Here is a tiny trained network, its code and every weight. The questions are about switching its units off for an input and a class, where a switched-off unit gives its printed mean instead of its output.

import numpy as np


def w(rows, s, z=0):
    codes = np.array(rows[::2]) - 128.0
    scale = np.full(codes.shape[1], s)
    scale[-1] = z or s
    return codes * scale


def norm(h):
    return h / np.sqrt((h * h).mean(-1, keepdims=True) + 1e-5)


def f(y):
    return y / 2 * (1 + np.tanh(0.7978845608 * (y + 0.044715 * y**3)))


def log_softmax(a):
    a = a - a.max(-1, keepdims=True)
    return a - np.log(np.exp(a).sum(-1, keepdims=True))


def net(x, mask):
    res = np.array(x, float).reshape(1, 2) / 4 @ E
    u = 0
    for l in range(2):
        y = f(norm(res) @ A[l][:, :-1].T + A[l][:, -1])
        res = res + np.where(mask[u : u + 16], y, B[l][:, -1]) @ B[l][:, :-1]
        u += 16
    return log_softmax(norm(res)[-1] @ U[:, :-1].T + U[:, -1])


A, B = {}, {}
E = w([
[231,44,99,51,180,249],'x0',
[118,69,252,28,88,99],'x1',
],0.002)
A[0] = w([
[122,113,227,224,200,178,105],'0.n0',
[145,172,196,209,190,182,69],'0.n1',
[138,188,205,150,234,147,98],'0.n2',
[176,113,197,202,206,101,112],'0.n3',
[153,61,142,188,152,91,114],'0.n4',
[62,135,88,84,111,150,121],'0.n5',
[149,137,187,190,111,176,2],'0.n6',
[84,207,106,59,105,177,119],'0.n7',
[93,21,58,141,64,103,111],'0.n8',
[173,202,192,144,169,147,107],'0.n9',
[190,169,184,172,131,140,106],'0.n10',
[216,85,167,218,102,98,109],'0.n11',
[149,119,182,208,135,161,88],'0.n12',
[133,149,236,202,253,152,107],'0.n13',
[158,116,140,160,106,126,117],'0.n14',
[173,142,219,220,152,163,115],'0.n15',
],0.0031,0.005)
B[0] = w([
[122,119,126,132,122,129,91],'0.n0',
[140,117,116,118,112,121,55],'0.n1',
[130,133,127,124,118,129,81],'0.n2',
[136,129,122,123,122,123,101],'0.n3',
[127,137,131,122,128,131,104],'0.n4',
[123,122,126,126,140,124,116],'0.n5',
[104,115,8,31,53,99,9],'0.n6',
[133,113,123,135,125,119,112],'0.n7',
[124,132,130,125,127,133,100],'0.n8',
[132,124,124,128,120,125,93],'0.n9',
[131,126,126,126,119,126,92],'0.n10',
[121,123,127,128,128,130,96],'0.n11',
[139,126,125,122,123,122,68],'0.n12',
[124,131,129,122,126,131,93],'0.n13',
[128,128,128,128,123,130,109],'0.n14',
[133,106,122,139,114,122,106],'0.n15',
],0.013,0.0014)
A[1] = w([
[116,132,117,135,124,138,5],'1.n0',
[142,119,123,121,135,127,92],'1.n1',
[150,111,128,114,136,135,113],'1.n2',
[120,137,53,126,125,131,33],'1.n3',
[162,84,62,45,128,180,85],'1.n4',
[115,127,119,135,125,137,25],'1.n5',
[143,144,81,146,107,135,54],'1.n6',
[140,113,142,124,102,125,89],'1.n7',
[112,133,125,125,134,145,61],'1.n8',
[127,135,124,124,137,123,117],'1.n9',
[124,147,10,131,124,124,2],'1.n10',
[112,96,157,24,64,100,13],'1.n11',
[75,150,86,108,65,44,16],'1.n12',
[106,125,112,115,126,95,6],'1.n13',
[147,123,117,138,110,127,14],'1.n14',
[114,127,123,123,136,139,100],'1.n15',
],0.011,0.00089)
B[1] = w([
[139,121,202,114,109,112,75],'1.n0',
[122,133,155,179,101,71,110],'1.n1',
[83,160,132,131,110,109,175],'1.n2',
[145,101,146,170,196,95,86],'1.n3',
[45,227,134,148,64,124,251],'1.n4',
[140,124,190,114,113,117,81],'1.n5',
[93,117,154,88,184,119,106],'1.n6',
[149,180,79,199,154,116,100],'1.n7',
[145,122,154,148,102,85,121],'1.n8',
[122,120,152,110,124,139,122],'1.n9',
[145,68,160,140,231,125,155],'1.n10',
[150,70,146,155,250,120,202],'1.n11',
[54,222,131,149,56,148,152],'1.n12',
[121,173,122,128,148,199,29],'1.n13',
[134,130,193,152,127,98,45],'1.n14',
[141,126,150,149,103,89,115],'1.n15',
],0.014,0.0012)
U = w([
[49,221,140,160,74,139,188],'0',
[140,72,160,153,254,115,195],'1',
[202,74,94,128,61,188,172],'2',
[140,114,110,76,114,69,24],'3',
[132,114,104,41,122,83,3],'4',
[137,118,118,52,119,72,46],'5',
[140,115,110,74,116,76,25],'6',
[134,109,113,57,111,66,26],'7',
],0.013,0.0056)

Each question gives the input, the list of numbers given to net, and the class t.
The units are the neurons (one row each of A and B). Each row of codes is followed by its name. A weight is (code - 128) times the scale printed after its matrix; where a second scale follows, it is the last column's (A, B and U).
mask holds one flag per neuron, layer by layer. A switched-off neuron (its flag False) gives its mean, the last column of its row in B, instead of its output. The means were averaged over made-up inputs and are rounded, as every weight is.
A unit's drop is (log p(t) with every unit on - log p(t) with that unit switched off) / (log p(t) with every unit on - log p(t) with every unit switched off).
The circuit of an input: a set's keep is (log p(t) with only the set's units on - log p(t) with every unit switched off) / (log p(t) with every unit on - log p(t) with every unit switched off). Starting from the 12 units with the biggest drops (on a tie, the unit counted first), units are removed one at a time, each time the one whose removal leaves the highest keep (on an exact tie, the one counted first), for as long as the keep stays at least 0.8.
circuit, biggest first: the units of the circuit, biggest drop first
most important unit: the unit with the biggest drop
top k neurons: the k neurons with the biggest drops, biggest first
top k neurons in layer l: the k neurons of layer l with the biggest drops, biggest first
drop when u is switched off: that unit's drop, to one decimal
input [-7,-8], class 1: most important unit => 1.n10
input [1,-3], class 2: circuit, biggest first => 1.n4, 1.n10, 1.n11
input [-6,7], class 1: top 2 neurons => 1.n11, 1.n4
input [2,1], class 2: circuit, biggest first => 1.n4, 1.n11, 1.n6
input [1,1], class 2: circuit, biggest first => 1.n4, 1.n11, 1.n6
input [3,1], class 2: circuit, biggest first => 1.n4, 1.n11
input [-1,-3], class 2: top 3 neurons => 1.n4, 1.n10, 1.n12
input [-2,1], class 2: top 2 neurons in layer 1 => 1.n11, 1.n4
input [-3,4], class 1: top 2 neurons in layer 1 => 1.n12, 1.n4
input [-3,2], class 2: top 3 neurons => 1.n11, 1.n4, 1.n12
input [7,-7], class 0: top 2 neurons => 1.n4, 1.n11
input [-5,-6], class 1: top 2 neurons => 1.n4, 1.n10
input [-4,5], class 1: drop when 1.n4 is switched off => 0.4
input [-2,-2], class 2: drop when 1.n10 is switched off => 0.3
input [4,4], class 0: most important unit => 1.n2
input [3,-1], class 2: drop when 1.n4 is switched off => 0.9
